Here is a tiny trained network, its code and every weight. The questions are about switching its units off for an input and a target symbol, where a switched-off unit gives its printed mean instead of its output.

import numpy as np


def w(rows, s, z=0):
    codes = np.array(rows[::2]) - 128.0
    scale = np.full(codes.shape[1], s)
    scale[-1] = z or s
    return codes * scale


def norm(h):
    return h / np.sqrt((h * h).mean(-1, keepdims=True) + 1e-5)


def f(y):
    return np.maximum(y, 0)


def softmax(a):
    e = np.exp(a - a.max(-1, keepdims=True))
    return e / e.sum(-1, keepdims=True)


def log_softmax(a):
    a = a - a.max(-1, keepdims=True)
    return a - np.log(np.exp(a).sum(-1, keepdims=True))


def net(x, mask):
    ids = ['αβγδζηξπψ'.index(c) for c in x.split()]
    T = len(ids)
    res = E[ids] + P[:T]
    u = 0
    for l in range(2):
        r = norm(res)
        for j in range(3):
            rows = slice(2 * j, 2 * j + 2)
            q, k, v = (r @ M[l][rows].T for M in (Q, K, V))
            z = softmax(np.where(np.tri(T) > 0, q @ k.T / 2**0.5, -1e9)) @ v
            o = O[l][rows]
            res = res + np.where(mask[u + j], z, o[:, -1]) @ o[:, :-1]
        u += 3
        y = f(norm(res) @ A[l][:, :-1].T + A[l][:, -1])
        res = res + np.where(mask[u : u + 8], y, B[l][:, -1]) @ B[l][:, :-1]
        u += 8
    return log_softmax(norm(res)[-1] @ U[:, :-1].T + U[:, -1])


Q, K, V, O, A, B = {}, {}, {}, {}, {}, {}
E = w([
[120,119,128,220,218,170,177,102,78,72],'α',
[141,196,93,168,4,142,167,182,131,110],'β',
[121,92,79,16,91,98,122,115,89,188],'γ',
[122,198,125,161,223,99,120,78,138,167],'δ',
[32,113,145,135,219,153,163,171,177,148],'ζ',
[107,125,20,191,169,140,142,95,222,146],'η',
[105,221,77,56,186,228,116,127,156,78],'ξ',
[119,175,38,136,219,78,194,162,151,85],'π',
[161,98,147,122,144,225,164,184,18,62],'ψ',
],0.019)
P = w([
[197,85,96,190,246,144,45,143,118,238],'0',
[154,155,134,160,202,177,112,91,126,211],'1',
[142,151,141,142,177,174,121,106,119,188],'2',
[138,148,142,133,159,168,134,111,118,171],'3',
[125,146,142,133,142,159,141,107,114,159],'4',
[122,133,142,132,139,148,147,97,119,147],'5',
[113,136,137,127,121,148,154,95,115,140],'6',
[110,129,148,124,121,137,164,85,119,131],'7',
[107,129,148,127,106,130,174,82,119,124],'8',
[107,127,152,124,96,125,192,84,119,122],'9',
[93,119,146,132,106,127,175,75,108,104],'10',
],0.013)
Q[0] = w([
[189,156,135,148,138,66,97,142,6,165],'L0H0',
[93,151,198,155,150,129,168,117,189,134],'L0H0',
[94,75,142,144,124,161,148,155,138,74],'L0H1',
[203,70,187,97,81,13,2,145,150,102],'L0H1',
[126,96,118,90,93,131,153,143,43,115],'L0H2',
[115,182,118,133,168,132,181,60,84,128],'L0H2',
],0.0098)
K[0] = w([
[144,158,174,172,171,95,89,66,49,196],'L0H0',
[148,149,137,167,125,165,177,149,169,202],'L0H0',
[195,174,142,111,140,95,3,158,151,160],'L0H1',
[98,130,131,167,193,254,8,151,79,178],'L0H1',
[164,177,125,207,82,108,65,183,124,160],'L0H2',
[76,140,102,105,119,123,223,27,162,84],'L0H2',
],0.0088)
V[0] = w([
[71,100,72,45,233,159,222,138,189,106],'L0H0',
[113,159,170,99,74,146,185,35,203,82],'L0H0',
[74,2,157,141,59,185,187,177,77,105],'L0H1',
[137,182,123,60,161,12,178,117,24,82],'L0H1',
[148,174,149,185,1,76,171,255,182,109],'L0H2',
[146,12,27,75,142,213,182,166,149,8],'L0H2',
],0.0058)
O[0] = w([
[154,173,174,142,195,181,19,150,86,155,183],'L0H0',
[50,141,125,200,99,111,40,176,114,51,66],'L0H0',
[104,19,134,119,81,213,195,143,142,188,56],'L0H1',
[101,172,79,57,83,102,196,136,79,19,117],'L0H1',
[2,67,158,118,110,138,140,174,254,26,3],'L0H2',
[170,144,50,114,125,192,217,94,205,139,39],'L0H2',
],0.0076,0.0057)
A[0] = w([
[142,149,191,168,122,185,176,93,62,142,138],'L0N0',
[129,119,199,99,175,190,70,164,117,78,99],'L0N1',
[159,164,102,31,101,170,132,188,96,109,57],'L0N2',
[60,157,130,192,162,75,133,51,210,149,42],'L0N3',
[2,57,116,135,157,53,127,184,184,103,253],'L0N4',
[78,168,107,126,138,108,196,136,122,104,221],'L0N5',
[213,142,106,162,189,143,169,121,111,130,22],'L0N6',
[30,145,177,131,87,91,140,165,164,148,12],'L0N7',
],0.0094,0.0024)
B[0] = w([
[49,120,34,130,155,130,150,113,124,221,254],'L0N0',
[128,150,118,162,160,147,211,146,56,152,161],'L0N1',
[150,123,136,180,151,154,108,88,123,199,163],'L0N2',
[95,38,62,186,200,213,51,169,113,169,180],'L0N3',
[173,255,152,117,62,101,140,150,111,195,173],'L0N4',
[117,164,152,99,214,128,70,117,213,89,182],'L0N5',
[81,139,151,149,105,51,129,122,222,151,252],'L0N6',
[76,48,142,108,216,164,83,63,102,104,161],'L0N7',
],0.0085,0.0089)
Q[1] = w([
[169,86,126,41,65,97,81,136,174,145],'L1H0',
[198,163,120,182,138,195,114,88,86,200],'L1H0',
[142,146,97,114,139,239,161,145,47,218],'L1H1',
[88,179,119,111,181,159,109,71,180,169],'L1H1',
[14,252,101,175,174,107,99,71,135,124],'L1H2',
[120,129,167,120,92,161,156,177,36,172],'L1H2',
],0.012)
K[1] = w([
[212,134,101,114,188,116,142,141,92,221],'L1H0',
[104,70,212,70,181,158,99,76,113,38],'L1H0',
[43,185,159,126,42,158,145,151,153,137],'L1H1',
[90,162,111,46,90,47,106,114,93,72],'L1H1',
[78,185,151,177,1,156,147,128,116,79],'L1H2',
[170,57,103,61,166,183,216,159,97,149],'L1H2',
],0.011)
V[1] = w([
[85,138,92,142,84,173,155,147,127,87],'L1H0',
[100,116,52,90,106,103,55,46,197,197],'L1H0',
[132,132,133,112,75,69,75,126,164,124],'L1H1',
[131,105,178,57,125,133,92,71,162,153],'L1H1',
[147,190,148,131,11,106,144,185,104,93],'L1H2',
[117,102,145,158,121,106,143,76,123,15],'L1H2',
],0.011)
O[1] = w([
[106,189,168,141,171,82,76,117,118,125,83],'L1H0',
[189,141,134,125,7,119,144,91,130,119,199],'L1H0',
[106,80,77,135,162,114,108,151,166,165,110],'L1H1',
[79,114,85,63,115,97,102,98,117,135,136],'L1H1',
[219,129,126,97,112,202,133,102,120,190,82],'L1H2',
[139,155,89,157,108,72,150,117,138,216,6],'L1H2',
],0.014,0.013)
A[1] = w([
[139,151,168,76,107,180,72,124,164,84,100],'L1N0',
[111,114,143,109,52,199,153,94,179,143,100],'L1N1',
[194,78,196,149,89,210,160,97,63,165,32],'L1N2',
[116,139,163,90,136,53,122,126,110,49,44],'L1N3',
[146,105,119,152,133,149,178,109,124,141,80],'L1N4',
[143,62,80,7,105,141,103,114,77,166,2],'L1N5',
[110,108,122,90,187,159,102,49,137,133,140],'L1N6',
[104,167,131,140,131,93,184,161,172,99,104],'L1N7',
],0.013,0.0041)
B[1] = w([
[153,139,139,140,150,114,176,56,150,129,194],'L1N0',
[161,116,141,110,118,99,120,139,76,239,220],'L1N1',
[147,169,107,133,29,180,164,170,155,230,254],'L1N2',
[146,148,127,140,94,134,105,163,71,178,179],'L1N3',
[124,154,148,112,119,94,168,119,126,148,162],'L1N4',
[2,79,52,46,88,74,121,139,134,40,188],'L1N5',
[180,128,132,106,94,176,172,178,121,99,234],'L1N6',
[102,91,161,94,69,152,163,165,138,162,163],'L1N7',
],0.013,0.0094)
U = w([
[93,112,118,205,124,90,240,68,109,126,36],'α',
[123,120,207,124,125,105,102,74,153,161,106],'β',
[107,74,61,63,103,131,110,105,91,106,217],'γ',
[166,154,104,189,91,77,51,158,19,111,165],'δ',
[75,102,180,114,209,184,95,195,132,162,250],'ζ',
[122,127,55,240,81,164,79,151,188,87,126],'η',
[195,200,117,101,143,169,147,50,153,57,111],'ξ',
[159,184,106,143,113,68,151,244,186,115,44],'π',
[175,119,111,153,97,206,153,158,111,253,138],'ψ',
],0.0058,0.0023)

Each question gives the input, a string of symbols that net reads in full, and the target symbol t.
The units are the heads (2 rows each of Q, K, V and O) and the neurons (one row each of A and B). Each row of codes is followed by its name. A weight is (code - 128) times the scale printed after its matrix; where a second scale follows, it is the last column's (O, A, B and U).
mask holds one flag per unit, layer by layer, with each layer's heads first. A switched-off unit (its flag False) gives its mean, the last column of its rows in O or B, instead of its output. The means were averaged over made-up inputs and are rounded, as every weight is.
A unit's drop is (log p(t) with every unit on - log p(t) with that unit switched off) / (log p(t) with every unit on - log p(t) with every unit switched off).
The circuit of an input: a set's keep is (log p(t) with only the set's units on - log p(t) with every unit switched off) / (log p(t) with every unit on - log p(t) with every unit switched off). Starting from the 12 units with the biggest drops (on a tie, the unit counted first), units are removed one at a time, each time the one whose removal leaves the highest keep (on an exact tie, the one counted first), for as long as the keep stays at least 0.8.
units of the circuit, in order: the units of the circuit, biggest drop first
k most important neurons: the k neurons with the biggest drops, biggest first
k most important neurons of layer l: the k neurons of layer l with the biggest drops, biggest first
input ψ δ π ξ δ β γ γ β, target γ: units of the circuit, in order	(L0H2 L1H1 L0N7)
input δ α δ ξ δ δ β ψ α, target ζ: units of the circuit, in order	(L1H0 L0H2)
input α ψ γ β δ ξ ζ ζ π ψ δ, target ζ: units of the circuit, in order	(L1H0 L0H2)
input ζ α β α π ζ, target ξ: 2 most important neurons	(L1N0 L0N5)
input δ π β δ ψ δ δ ζ, target ζ: 2 most important neurons	(L0N4 L0N3)
input δ β η ξ γ η α ξ, target γ: 3 most important neurons	(L1N5 L0N4 L0N0)
input δ δ δ β δ δ π ξ δ η, target ξ: 3 most important neurons	(L0N3 L0N0 L1N0)
input δ β β, target β: 2 most important neurons of layer 1	(L1N0 L1N2)
input α γ δ π, target π: most important neuron of layer 0	(L0N5)
input δ π δ δ γ ξ, target ξ: 2 most important neurons of layer 1	(L1N2 L1N0)
input ζ β ψ δ, target ζ: units of the circuit, in order	(L0H2 L1H0)
input γ α ψ δ ψ δ β δ δ ψ η, target ζ: units of the circuit, in order	(L0H2 L1H0)
input δ ξ α β δ δ δ β, target δ: 4 most important neurons	(L0N7 L0N6 L1N2 L1N3)
input ξ δ δ δ η β ψ π δ ζ, target ξ: units of the circuit, in order	(L0H1 L0N5 L1H2 L1N0)
input β γ α α, target γ: most important neuron of layer 1	(L1N5)
input ζ γ δ η δ, target η: 2 most important neurons	(L1N1 L0N3)
input δ γ π β δ γ ξ, target γ: units of the circuit, in order	(L0H2 L1H1 L1N5)
input π η δ, target δ: 2 most important neurons of layer 1	(L1N2 L1N3)
input ξ β γ ξ α δ η, target γ: 2 most important neurons of layer 0	(L0N4 L0N0)
input π ψ δ α δ, target α: 4 most important neurons of layer 0	(L0N6 L0N3 L0N7 L0N5)
input δ ζ α, target α: units of the circuit, in order	(L1H2 L0H2 L0N6)
input β δ δ ζ δ α π η, target ξ: most important neuron	(L0N4)
input β δ ψ α α ζ δ ξ π δ, target ξ: 2 most important neurons	(L0N4 L0N5)
input γ β π α δ α, target ξ: 2 most important neurons of layer 0	(L0N4 L0N5)
input α ξ δ π δ, target π: 3 most important neurons of layer 1	(L1N7 L1N1 L1N2)
input δ α α β δ γ δ α, target γ: 2 most important neurons	(L0N0 L1N5)
